Each row has a class, written after it.
[   8  -58  -66 -424 -420  469  205 -188  326  -51 -701 -122 -105  -39
  207 -101 -636   -9  127  -44 -176  200  400   26  230  -35 -117  160
 -103   58 -272   16 -287  141   91 -307 -188] | Zal
[ -97  -77 -291 -368  235 -166  164  393   87  199   44   98 -444 -114
  256 -105  431  356 -365 -145  253 -406 -290  267 -244   -4 -119  -55
   46   53  234   35 -625 -520  220 -102 -131] | Teb
[ 435 -211 -146 -425   23 -491  148  259  427   34  -67   10   42 -569
  -25  166   97  301 -140  -12  359   61 -596  -95  537  395   94  350
 -226  566  125 -219  144   64  -88  302  367] | migu
[  -3   12  -44 -396 -366  493  280 -213  415   98 -709 -126 -141 -111
  232 -136 -603   93   36 -117 -162  208  290   80  296   73 -105  256
 -207   59 -260   46 -376  128   40 -249 -121] | Zafis
[ 161  -55 -276 -133  323 -272  136  -32  279   57 -446  261  -55  644
  287  198 -330 -172  172 -322 -184   -6 -100  743 -426 -302  348  105
   -2  292  120  350 -556 -875  -20  452  354] | Sobi
[ 316 -146 -201 -405  -30 -371   43  163  315   40 -154 -137   28 -637
  -17   79  121  278 -131  -25  388  121 -546 -103  501  334  -11  402
 -188  494  104 -267   69  -45 -111  220  181] | Sobi
[  74 -156  -96 -468 -348  462  311 -107  130   22 -637 -106  -43   25
  286 -125 -557  120 -110 -112  -92   23  266  223  228   51 -114  203
 -200   88 -218  103 -366   88  -13 -226 -232] | didim
[ 414 -310 -251 -412   -3 -449   46  199  314  -89 -155  -95   95 -640
   -4  165   91  241 -116   61  399  179 -533 -109  553  299   51  433
 -168  546  100 -292  109   59  -95  288  222] | Zal
[-123  -42 -229 -372  204 -185  228  225  265  137  -12   41 -466  -83
  193  -76  459  421 -316 -266  281 -326 -295  268 -227  -22 -268  116
   13  -34  156   56 -668 -407   82  -54 -144] | Sobi
[-103 -132 -308 -392  158 -237  213  318  236   27    5   43 -431  -79
  231 -129  396  358 -331 -291  306 -408 -225  285 -260 -182 -325   15
   56  -98  100   25 -608 -401  187 -109 -278] | didim
[ 162 -299 -208 -433 -461  375  268  -39  159 -244 -737 -247  -30 -164
   95  -90 -632   36  -23   19   40  223  301   55  457  -20 -184  168
 -219 -110 -218  -46   35  210   59 -281 -259] | migu
[ 359 -209 -188 -437  -29 -448  150  217  502   28 -149   34  -64 -617
   18  117   52  319  -46  -14  331   73 -579 -236  450  303  -18  268
 -192  581   83 -221   67   28    3  229  390] | bov
[ 500 -193 -301 -450 -119 -541  121  232  381 -117 -172 -103  139 -576
   16  106  248  235 -167  -80  453  121 -575 -142  522  326   -2  383
 -219  438  148 -225  274  -27  -51  214  228] | Teb
[-116  -90  -91 -176  295  -56   19 -109  498  156 -526  272 -243  523
  384  183 -527  -24  -33 -385 -220 -158 -211  616 -386   -6  231  237
  -41  390   45  380 -769 -637  -86  587  373] | leri
[ 118 -185  -61 -524 -359  349  231  -97  149 -212 -650 -209   25   16
  138 -137 -632   15   11   19  -93  149  279  168  327   88  -45  219
 -229  -17 -183   36 -139   49  -12 -310 -272] | pusem
[-131 -118 -120 -147  356    5  -37 -127  429  202 -485  333 -219  479
  399  212 -413  -19  -87 -348 -254 -114 -219  605 -372    2  277  269
  -82  369   43  338 -842 -640 -124  596  288] | Teb
[-182 -112 -151 -137  360  -57   44 -127  420  172 -446  300 -291  520
  390  160 -409  -28 -112 -358 -236 -184 -172  627 -415 -123  229  230
  -61  293    3  393 -859 -727  -82  580  289] | Zafis
[ -67 -132 -175 -169  336  -49   27 -137  443  147 -516  266 -236  507
  339  182 -446  -56  -35 -386 -240 -116 -216  600 -388 -136  328  198
  -90  353  -32  351 -804 -696  -98  561  298] | didim
[ 121  -86 -132 -250 -469  399  207 -102   85 -133 -628 -206  185  -65
   91  -53 -633   37  149  -71  -23  237  346   -3  352   19 -216  216
  -74 -105 -203  -59   -8  310    0 -271 -362] | pusem
[ 167 -216 -313 -435   99 -265  151  454   64 -104  -25   25 -267 -137
  210 -226  476  301 -287 -128  299 -415 -288  217 -180  -63 -220  -71
  -71   52  292   40 -272 -408  204 -199 -174] | migu
[ 357 -162 -234 -420  -77 -450   53  186  380    7 -178  -73   88 -591
  -33  150   91  257 -141  -16  383  116 -559 -169  567  441   42  408
 -205  443  159 -245  150   44  -83  221  226] | Teb
[-112 -145 -284 -343  209 -147  172  300  140  112   26   18 -473 -160
  201  -71  488  385 -318 -181  307 -379 -312  226 -276  -67 -148   36
  -18   25  121   -2 -622 -437  164 -124 -208] | didim
[  67 -206 -362 -418  136 -254  156  459   -6  -56   -3   19 -323 -197
  230 -182  424  318 -280 -140  317 -356 -227  243 -211 -151 -167  -76
  -34   16  220   -7 -389 -505  202 -176 -252] | veri
[  97 -125  -82 -431 -364  472  264 -128  213  -54 -727 -164  -63  -31
  247 -153 -637   59  -34  -77 -145  148  294  182  273   42 -136  218
 -238   56 -234   50 -289   72  -38 -219 -238] | veri
[  62   28 -221 -207  282 -217  109  -18  304  211 -337  395 -122  526
  295  207 -456  -59  281 -359 -252 -150 -117  524 -424 -275  412  -11
   21  495  102  349 -620 -796   -4  451  405] | Zal
[  77 -201 -173 -384 -440  474  183 -177  334 -216 -856 -207  -35  -67
  170  -74 -661  -57   19  -46  -78  253  376   75  397  -17 -230  229
 -188 -189 -257   -5  -61  255   51 -253 -304] | Zafis
[-136  -17 -213 -436  220  -93   66  275  190  205   18  139 -467  -48
  338 -163  545  405 -342 -159  183 -428 -291  265 -308  -15 -122  -70
   67  102  233   83 -695 -475  242 -129 -132] | pusem
[ 147  -86 -253 -125  310 -206   93  -63  345   51 -455  234 -113  558
  323  217 -285 -122   82 -346 -200  -17 -105  693 -369 -273  287  174
 -101  305   66  352 -592 -767  -67  545  352] | faduv
[ 122  -89 -127 -463 -307  442  201 -215  267  -54 -741 -194  -41    7
  205  -12 -653  -48  185   24 -128  309  233  190  234   54  149  240
 -165  145 -194  -36 -307  -39   38 -313 -166] | pusem
[-119 -158 -215 -199  277  -88  -35  -50  328  129 -490  265 -149  494
  354  195 -518  -20  -44 -353 -138 -152 -202  603 -367  -42  319  242
  -37  372   68  292 -782 -648  -83  548  214] | bov
[ -89  -43 -199 -324  183 -152  174  200  226  103  -34  -20 -425 -108
  212  -50  409  375 -231 -205  265 -296 -251  277 -245  -25 -177  155
    5   35  149   -6 -665 -389  117 -106 -169] | pusem
[ 436 -193 -147 -280  -19 -370   27  123  577  -68 -236   35  -81 -663
 -116  105  213  284 -175  180  272  193 -445 -373  559  483  -72  497
 -232  428  103 -206  191  303   -8  288  401] | Zal
[ 232 -207 -349 -516  133 -301  233  460  113 -156  -20   23 -336 -134
  192 -164  471  296 -136 -100  227 -359 -245  202 -190 -169 -126 -109
 -134  128  228   48 -281 -508  181 -193 -129] | leri
[  44 -213 -372 -506  188 -173   82  408  -52   78   54   38 -315  -16
  294  -93  506  389 -289 -122  336 -481 -271  366 -254   30 -125   -9
   34  104  328   30 -538 -470  165 -109 -222] | Zafis
[ 343 -152 -107 -465    8 -438  170  158  542   48 -166  103 -155 -610
  -97   70  -50  299   13    9  233   15 -540 -335  503  377   70  295
 -170  477  127 -183  120  176  -29  217  420] | Zafis
[ 120 -252 -227 -495 -519  389  189  -49  105 -297 -788 -168   90   -7
  167 -200 -770  -13   96  -18   -3  117  420  101  291   14 -159  129
 -129 -159 -132  -24   46  218  120 -455 -428] | veri
[   9  -34 -177 -163  321 -134   74  -89  450  170 -422  315 -224  462
  333  201 -309  -56  136 -410 -261 -101 -132  534 -379 -207  319  156
  -76  443   60  337 -691 -717  -52  512  440] | Sobi
[ 108  -76 -277 -197  285 -280  127   15  197   86 -431  171  -51  531
  239  199 -402 -105  174 -431  -92  -79 -108  715 -368 -253  342  197
  -64  339  153  297 -558 -879 -107  444  271] | Sobi
[ 279 -144  -67 -372    3 -395  166  128  609  105 -158   93 -216 -704
   21  126   25  327  -67  -66  198   93 -520 -289  445  286  -59  314
 -197  530    4 -198  -21   95   -6  308  477] | faduv
[ 139 -231 -109 -530 -353  401  198 -148  241 -207 -753 -156  -17   22
  213  -57 -736  -50   91   45 -127  201  313  232  265  -26  -29  172
 -181   72 -234    9 -207   43   48 -267 -260] | didim
[-160   38 -197 -261  173 -143  129  256  135  194  115   92 -386   32
  135   19  513  379 -201 -251  218 -381 -162  198 -261  -74 -363   55
  127   -9  133   72 -652 -311   68   10 -215] | didim
[ 359 -215 -215 -418  -92 -478   51  266  337  -39 -141 -110   77 -671
   54  108  218  252 -248  -21  399  114 -504 -175  526  359  -24  398
 -226  483   95 -258  165  -25  -33  228  204] | veri
[ 361 -216 -176 -422 -105 -383  -30  188  330  -77 -181  -97  158 -645
   68  104  233  266 -243  -22  391  168 -561 -137  554  378   15  405
 -213  468  108 -259  190   89  -53  258  158] | bov
[ 467 -297 -319 -404  -94 -528   41  293  252 -110 -114 -177  149 -653
  -39  132  208  259 -200   66  512  116 -585 -135  593  333   11  332
 -229  446  126 -279  315  -10  -45  231  210] | Zal
[ 101 -110 -315 -517   89 -293  185  506  -37  -43   66  -32 -256  -82
  221 -280  573  303 -329 -204  342 -411 -283  300 -209 -119 -113 -153
 -103  -55  307   60 -276 -569  178 -273 -288] | Teb
[ 430 -184 -170 -342  -52 -376   41  115  439 -100 -275  -24  -61 -594
 -154   80  125  261  -92  131  330  154 -420 -321  520  467  -62  498
 -207  401  182 -220  195  263  -30  204  338] | bov
[ 355 -211  -91 -472  -10 -537  174  242  544  -15 -124  142  -56 -560
   54  154   70  304 -212    6  291   13 -556 -238  500  386  -13  371
 -147  489  124 -120   80  112  -26  352  394] | veri
[ -20  -94  -15 -478 -297  534  240 -127  184   52 -635 -111  -86  -10
  345 -144 -603   66  -31  -97 -192  187  255  289  212  -30  -69  160
 -202   98 -225   73 -448   -4  -28 -207 -250] | faduv
[ 442 -268 -222 -433  -67 -425   -1  186  319 -133 -184 -139   96 -650
  -37  105   77  239  -73   42  395   99 -494 -149  528  347   31  392
 -184  469  127 -312  227  107  -46  181  176] | Zal
[  90 -175 -148 -461 -375  385  282  -33  323  -46 -673 -119  -79 -160
  196  -60 -782    8  110   43  -97  209  283   51  289   18  -15  153
 -141  162 -254  -54 -293   39  112 -315 -175] | Zal
[ 240 -160  -76 -436  -12 -435   59  148  492   55  -68    6  -62 -639
  -57   84   70  380 -121   34  351  -20 -578 -305  474  505   46  361
 -157  536  139 -205  112  153  -23  212  362] | leri
[ 438 -280 -266 -370  -51 -389  -85  176  210  -74 -200  -87   96 -673
   18  107  201  231 -182   94  431   67 -550 -139  487  389   48  411
 -156  465  197 -318  234   74  -35  226  139] | Teb
[  34  -76 -179 -202  305 -210  157  -57  324  104 -424  366 -126  507
  311  195 -519  -36  203 -378 -256  -45 -144  594 -349 -186  293  180
  -29  474  105  368 -722 -692  -96  509  432] | Zal
[-152 -110 -131  -88  338  -53   52  -76  375  180 -437  305 -189  533
  360  262 -544  -13    2 -336 -253  -84 -196  596 -377  -67  180  269
   53  430   -9  359 -899 -651 -153  687  303] | leri
[  24 -122 -104 -393 -342  535  219  -97  123   31 -659 -236  -69  -73
  264 -108 -542   83 -120  -63  -37  142  295  241  292   76 -142  247
 -226   84 -222   45 -349   57  -52 -206 -239] | leri
[-190   54 -207 -252  259 -203  225  224  263  204   79   65 -463  -70
  181  -14  456  346 -180 -230  183 -248 -279  245 -262 -162 -183   33
   64   46  111   58 -651 -531  133  -16  -79] | leri
[ -88  -26 -241 -352  227 -200  204  231  249  122   47   17 -423  -18
  169  -59  454  375 -171 -226  253 -303 -299  243 -297 -100 -192   47
   33    8  149   32 -654 -436   91  -94 -174] | Zal
[ 239  -71 -243 -222  315 -321  196   45  187   36 -433  259  -60  669
  280  182 -407 -140  216 -382 -208  -52 -125  770 -430 -336  351   65
  -66  336  146  385 -539 -887  -98  517  353] | faduv
[-160  -68 -151 -110  318  -38    1 -110  497  196 -525  285 -240  482
  378  154 -443 -105 -119 -363 -241 -123 -139  577 -336 -124  308  217
  -66  238   -9  367 -744 -661  -28  565  280] | Zafis
[ 383 -204  -99 -364   29 -404   86   59  600   25 -175   29 -107 -584
  -57  125   11  248  -62   24  257   61 -495 -247  455  363   34  381
 -167  521   29 -213   69  166   -9  276  459] | didim
[ 490 -262 -151 -372  -20 -400    4  121  499 -157 -246   -2 -105 -582
 -158  150  203  254 -153  222  291  118 -434 -336  551  528  -72  524
 -237  368  134 -204  235  260  -69  287  347] | veri
[ 157 -195 -228 -349 -493  465  171 -155  117 -242 -764 -179   79  -22
  106  -85 -633   12  150   17  -47  192  400   25  365   14 -258  207
 -120 -167 -168  -20   45  351   33 -299 -373] | Zafis
[  51   21 -186 -302   42 -263  192  433   80    7  149  136 -239  -54
  190 -112  549  333 -199 -173  196 -393 -128  117 -229 -160 -357 -123
   77  -52  191  100 -312 -336  181  -95 -224] | Sobi
[ 354 -192 -257 -361 -114 -451   77  205  445  -29 -194 -149   23 -678
  -53  102   79  223 -152  -48  410  138 -503 -215  578  315  -37  378
 -176  409   13 -298  139   95  -38  206  234] | Zal
[  -7 -112 -329 -414  304 -101  128  252  237  137  -36  136 -556   14
  274  -48  531  370 -220 -175  158 -463 -296  202 -350   18 -153   17
   52  205  275   89 -717 -476  172  -43    9] | veri
[   7 -137 -324 -377  149 -244  277  349  178  -26   12   78 -381  -49
  179  -37  421  354 -135 -220  253 -344 -268  228 -256 -212 -234  -62
   17   36  115   52 -480 -458  137  -94 -181] | Zal
[ 404 -220 -175 -517  -55 -463   26  189  266  -95 -133  -98  149 -507
   32  126  189  254 -154   37  393  131 -510  -38  509  372   74  403
 -149  476  200 -211  151   24  -68  212  187] | Zal
[  65 -121 -348 -513  158 -230  160  357  158   73  -41  146 -412  -14
  243 -154  483  389 -236 -234  244 -464 -237  234 -325  -38 -167  -82
   12  109  257   72 -579 -413  213 -166 -122] | didim
[-131   31 -280 -229  131 -176  175  321  242  176   59  226 -346  -39
  268   -1  369  360 -214 -203  191 -332 -210  182 -259 -153 -340  -32
  174  -21   89   56 -643 -336  173   35 -240] | Teb
[ 407 -169 -152 -461   15 -492  160  207  519   49 -108   48  -91 -632
  -80  107   61  304  -32  -21  314   40 -534 -252  495  332   62  299
 -235  483   94 -230  137   66  -51  219  377] | Teb
[-122  -52 -312 -334  148 -183  137  242  200  134   -1   44 -430  -89
  250   -6  612  365 -299 -254  276 -362 -202  241 -253  -51 -207  106
   11   22  157   13 -610 -441  161 -102 -171] | veri
[ 247  -59 -292 -121  251 -283  166   79  235   -4 -385  288   26  689
  277  280 -283 -153  258 -323 -210  -54 -101  617 -404 -337  249   71
   -8  290   93  375 -431 -771  -78  548  240] | Zafis
[  66  -37 -190 -207  275 -235  144  -33  341   76 -422  272 -112  543
  259  164 -450  -88  233 -424 -240 -111 -111  545 -376 -219  322  113
  -77  442   93  372 -526 -772  -67  462  420] | leri
[  54  -89  -66 -493 -352  387  278 -104  342  -68 -738  -99  -58  -26
  193 -117 -774  -31   96  -24 -151  243  270   57  270   12   36  150
 -159   75 -199   28 -273   81   78 -295 -166] | bov
[ 337 -186 -137 -416   69 -474  147  104  528   35 -127   35 -135 -568
  -63  186  105  343  -90   48  305   41 -605 -223  482  366  -10  358
 -168  504   85 -186   23   22  -59  291  418] | pusem
[ -27  -80 -131 -289  336 -187  156  -91  390  133 -462  368 -188  480
  359  172 -449   -2   97 -438 -260  -81 -239  627 -366 -161  375  171
 -110  505   46  395 -759 -851  -96  502  441] | pusem
[ 126  -44 -246  -60  353 -216   93  -19  111   83 -335  276  -18  663
  221  257 -274 -118  273 -320 -210  -26 -131  683 -439 -371  292   81
   19  258  121  370 -547 -838 -150  560  214] | Zafis
[ 358 -197 -130 -345   -5 -388  -38   43  617  -72 -249   67 -133 -596
 -116  138  161  283 -138  140  219   56 -451 -360  542  508  -99  486
 -178  369  124 -217  130  285   -2  253  364] | pusem
[  52 -113   -7 -537 -355  407  311  -82  223  -31 -698  -71  -70  -52
  210  -74 -804   44   49   44 -195  149  340  103  307   95    8  181
 -160  157 -203   38 -337  109   17 -257 -182] | Sobi
[  58 -170  -95 -494 -405  515  157 -107  120  -89 -660 -220   -5  -48
  207 -177 -553   74   -1  -37  -63   87  263  112  277   81  -69  195
 -249   66 -181    2 -177  121   -2 -316 -319] | bov
[ 201 -207 -364 -412  209 -288  212  412   14  -91   58   27 -326 -137
  124 -157  498  318 -187  -94  290 -363 -258  215 -200 -186 -149  -65
 -104   25  263   29 -275 -480  140 -135 -166] | faduv
